Below is a small trained network, with its code and all its weights. Each question gives an input and a target symbol and asks what happens when units are switched off, that is, made to give their printed mean instead of their output.

import numpy as np


def w(rows, s, z=0):
    codes = np.array(rows[::2]) - 128.0
    scale = np.full(codes.shape[1], s)
    scale[-1] = z or s
    return codes * scale


def f(y):
    return y / 2 * (1 + np.tanh(0.7978845608 * (y + 0.044715 * y**3)))


def softmax(a):
    e = np.exp(a - a.max(-1, keepdims=True))
    return e / e.sum(-1, keepdims=True)


def log_softmax(a):
    a = a - a.max(-1, keepdims=True)
    return a - np.log(np.exp(a).sum(-1, keepdims=True))


def net(x, mask):
    ids = ['ΔΘΣΦαβεζηλξτψω'.index(c) for c in x.split()]
    T = len(ids)
    res = E[ids] + P[:T]
    u = 0
    for l in range(3):
        q, k, v = (res @ M[l].T for M in (Q, K, V))
        z = softmax(np.where(np.tri(T) > 0, q @ k.T / 2**0.5, -1e9)) @ v
        res = res + np.where(mask[u], z, O[l][:, -1]) @ O[l][:, :-1]
        u += 1
        y = f(res @ A[l][:, :-1].T + A[l][:, -1])
        res = res + np.where(mask[u : u + 8], y, B[l][:, -1]) @ B[l][:, :-1]
        u += 8
    return log_softmax(res[-1] @ U[:, :-1].T + U[:, -1])


Q, K, V, O, A, B = {}, {}, {}, {}, {}, {}
E = w([
[142,117,124],'Δ',
[148,119,126],'Θ',
[148,117,125],'Σ',
[146,116,129],'Φ',
[146,122,133],'α',
[155,106,135],'β',
[147,112,131],'ε',
[110,99,137],'ζ',
[126,103,141],'η',
[121,170,141],'λ',
[112,151,87],'ξ',
[147,100,250],'τ',
[141,120,66],'ψ',
[203,42,137],'ω',
],0.02)
P = w([
[2,115,58],'0',
[74,212,87],'1',
[96,238,105],'2',
[112,228,105],'3',
[109,235,96],'4',
[107,215,79],'5',
[71,189,77],'6',
[92,174,79],'7',
[110,173,76],'8',
],0.0033)
Q[0] = w([
[218,163,81],'0.h0',
[228,252,77],'0.h0',
],0.013)
K[0] = w([
[251,170,74],'0.h0',
[246,226,76],'0.h0',
],0.013)
V[0] = w([
[56,163,255],'0.h0',
[213,64,199],'0.h0',
],0.0064)
O[0] = w([
[230,146,41,130],'0.h0',
[105,254,55,254],'0.h0',
],0.0056,0.00047)
A[0] = w([
[180,137,102,114],'0.n0',
[46,114,180,101],'0.n1',
[163,149,79,121],'0.n2',
[156,107,71,113],'0.n3',
[151,39,122,2],'0.n4',
[77,112,190,106],'0.n5',
[147,164,250,9],'0.n6',
[123,100,215,82],'0.n7',
],0.011,0.0044)
B[0] = w([
[81,104,152,156],'0.n0',
[188,188,124,50],'0.n1',
[72,86,120,166],'0.n2',
[92,54,128,143],'0.n3',
[37,124,239,2],'0.n4',
[163,187,112,62],'0.n5',
[106,6,58,104],'0.n6',
[84,176,98,76],'0.n7',
],0.015,0.00083)
Q[1] = w([
[2,104,158],'1.h0',
[176,98,157],'1.h0',
],0.0085)
K[1] = w([
[251,104,158],'1.h0',
[132,159,118],'1.h0',
],0.013)
V[1] = w([
[166,161,251],'1.h0',
[159,38,165],'1.h0',
],0.021)
O[1] = w([
[192,150,250,2],'1.h0',
[211,92,123,182],'1.h0',
],0.017,0.0016)
A[1] = w([
[254,154,45,140],'1.n0',
[107,83,89,1],'1.n1',
[110,214,119,90],'1.n2',
[164,168,100,107],'1.n3',
[167,192,100,133],'1.n4',
[23,78,192,132],'1.n5',
[166,178,99,108],'1.n6',
[185,154,163,36],'1.n7',
],0.0098,0.0064)
B[1] = w([
[109,34,172,252],'1.n0',
[145,156,190,140],'1.n1',
[48,33,175,131],'1.n2',
[110,93,159,130],'1.n3',
[85,62,180,151],'1.n4',
[250,159,53,130],'1.n5',
[104,78,174,131],'1.n6',
[152,80,118,115],'1.n7',
],0.014,0.0046)
Q[2] = w([
[164,2,88],'2.h0',
[155,164,186],'2.h0',
],0.029)
K[2] = w([
[210,108,73],'2.h0',
[92,141,255],'2.h0',
],0.025)
V[2] = w([
[2,122,186],'2.h0',
[94,96,171],'2.h0',
],0.0059)
O[2] = w([
[222,253,50,107],'2.h0',
[146,173,151,252],'2.h0',
],0.0043,0.0021)
A[2] = w([
[137,154,142,138],'2.n0',
[125,203,132,236],'2.n1',
[160,145,166,232],'2.n2',
[112,161,137,203],'2.n3',
[37,120,190,64],'2.n4',
[104,154,117,54],'2.n5',
[182,145,199,2],'2.n6',
[118,250,162,59],'2.n7',
],0.021,0.0059)
B[2] = w([
[126,92,208,141],'2.n0',
[25,224,193,238],'2.n1',
[208,50,227,239],'2.n2',
[27,133,176,179],'2.n3',
[180,167,100,254],'2.n4',
[136,109,199,118],'2.n5',
[110,219,14,190],'2.n6',
[253,139,17,220],'2.n7',
],0.017,0.0048)
U = w([
[127,101,78,252],'Δ',
[122,102,143,177],'Θ',
[136,108,109,68],'Σ',
[131,115,91,42],'Φ',
[138,126,127,155],'α',
[143,116,145,169],'β',
[72,154,73,71],'ε',
[124,122,2,238],'ζ',
[132,100,58,168],'η',
[152,170,88,91],'λ',
[119,118,56,146],'ξ',
[142,85,126,156],'τ',
[205,101,78,5],'ψ',
[169,80,136,120],'ω',
],0.0098,0.0029)

Each question gives the input, a string of symbols that net reads in full, and the target symbol t.
The units are the heads (2 rows each of Q, K, V and O) and the neurons (one row each of A and B). Each row of codes is followed by its name. A weight is (code - 128) times the scale printed after its matrix; where a second scale follows, it is the last column's (O, A, B and U).
mask holds one flag per unit, layer by layer, with each layer's heads first. A switched-off unit (its flag False) gives its mean, the last column of its rows in O or B, instead of its output. The means were averaged over made-up inputs and are rounded, as every weight is.
A unit's drop is (log p(t) with every unit on - log p(t) with that unit switched off) / (log p(t) with every unit on - log p(t) with every unit switched off).
The circuit of an input: a set's keep is (log p(t) with only the set's units on - log p(t) with every unit switched off) / (log p(t) with every unit on - log p(t) with every unit switched off). Starting from the 12 units with the biggest drops (on a tie, the unit counted first), units are removed one at a time, each time the one whose removal leaves the highest keep (on an exact tie, the one counted first), for as long as the keep stays at least 0.8.
circuit, biggest first: the units of the circuit, biggest drop first
unit that matters most: the unit with the biggest drop
top k neurons: the k neurons with the biggest drops, biggest first
top k neurons in layer l: the k neurons of layer l with the biggest drops, biggest first
input λ λ ω ω ε λ, target ψ: unit that matters most : 2.n2
input η Σ λ Δ η η ω, target ψ: circuit, biggest first : [2.n2 0.n4 2.n6 1.n5]
input η ζ α τ ε, target ζ: circuit, biggest first : [0.n6 0.n7 1.h0]
input ω α λ η β, target λ: top 4 neurons : [0.n6 2.n1 2.n6 2.n7]
input η β β ζ τ ζ ε, target ζ: circuit, biggest first : [0.n6 1.h0 0.n7]
input β α Θ η β ζ ξ α, target ε: top 3 neurons : [0.n6 1.n0 2.n2]
input Σ β ω ζ, target ψ: circuit, biggest first : [2.n2 2.n6 1.h0 0.n4]
input Σ β ξ Θ, target ε: circuit, biggest first : [1.h0 0.n6 1.n0 2.n1]
input ζ λ τ, target ζ: top 3 neurons : [0.n6 0.n7 2.n2]
input ξ τ ζ ψ α, target ζ: top 2 neurons : [2.n2 2.n1]
input η ψ Θ, target ζ: top 4 neurons in layer 2 : [2.n2 2.n1 2.n4 2.n0]
input Φ ε ζ τ ψ α ψ λ, target ζ: circuit, biggest first : [1.h0 0.n6]
input Δ Σ α ζ Θ Θ Δ λ η, target λ: top 4 neurons : [2.n1 0.n6 2.n7 1.n0]
input ψ Θ ψ η Θ, target ζ: top 3 neurons in layer 2 : [2.n2 2.n1 2.n0]
input Δ ξ Θ α λ Φ, target λ: top 3 neurons in layer 1 : [1.n0 1.n2 1.n4]
input λ Θ λ, target λ: circuit, biggest first : [1.h0 2.n4]
input β λ Δ ζ, target λ: top 4 neurons : [2.n7 0.n6 2.n1 1.n0]
input ω Δ Δ, target ψ: top neuron in layer 1 : [1.n4]
input τ η ζ λ α ε Σ Σ, target ζ: circuit, biggest first : [0.h0 2.n2 1.h0]
input ζ ψ ζ, target ζ: circuit, biggest first : [1.h0]
input α λ β λ η α ψ τ ζ, target ζ: circuit, biggest first : [2.n2 2.n1]
input ω Δ λ Θ, target λ: top 3 neurons in layer 1 : [1.n0 1.n2 1.n4]
input Θ ψ Δ ψ Δ ψ ζ λ τ, target ζ: top 2 neurons : [2.n2 0.n7]
input λ ξ β Θ ω α Θ, target ψ: top 3 neurons : [2.n4 0.n4 0.n6]
input β ε Δ ω ω β α ω ξ, target ψ: circuit, biggest first : [1.h0 0.n4 2.n6 2.n2]
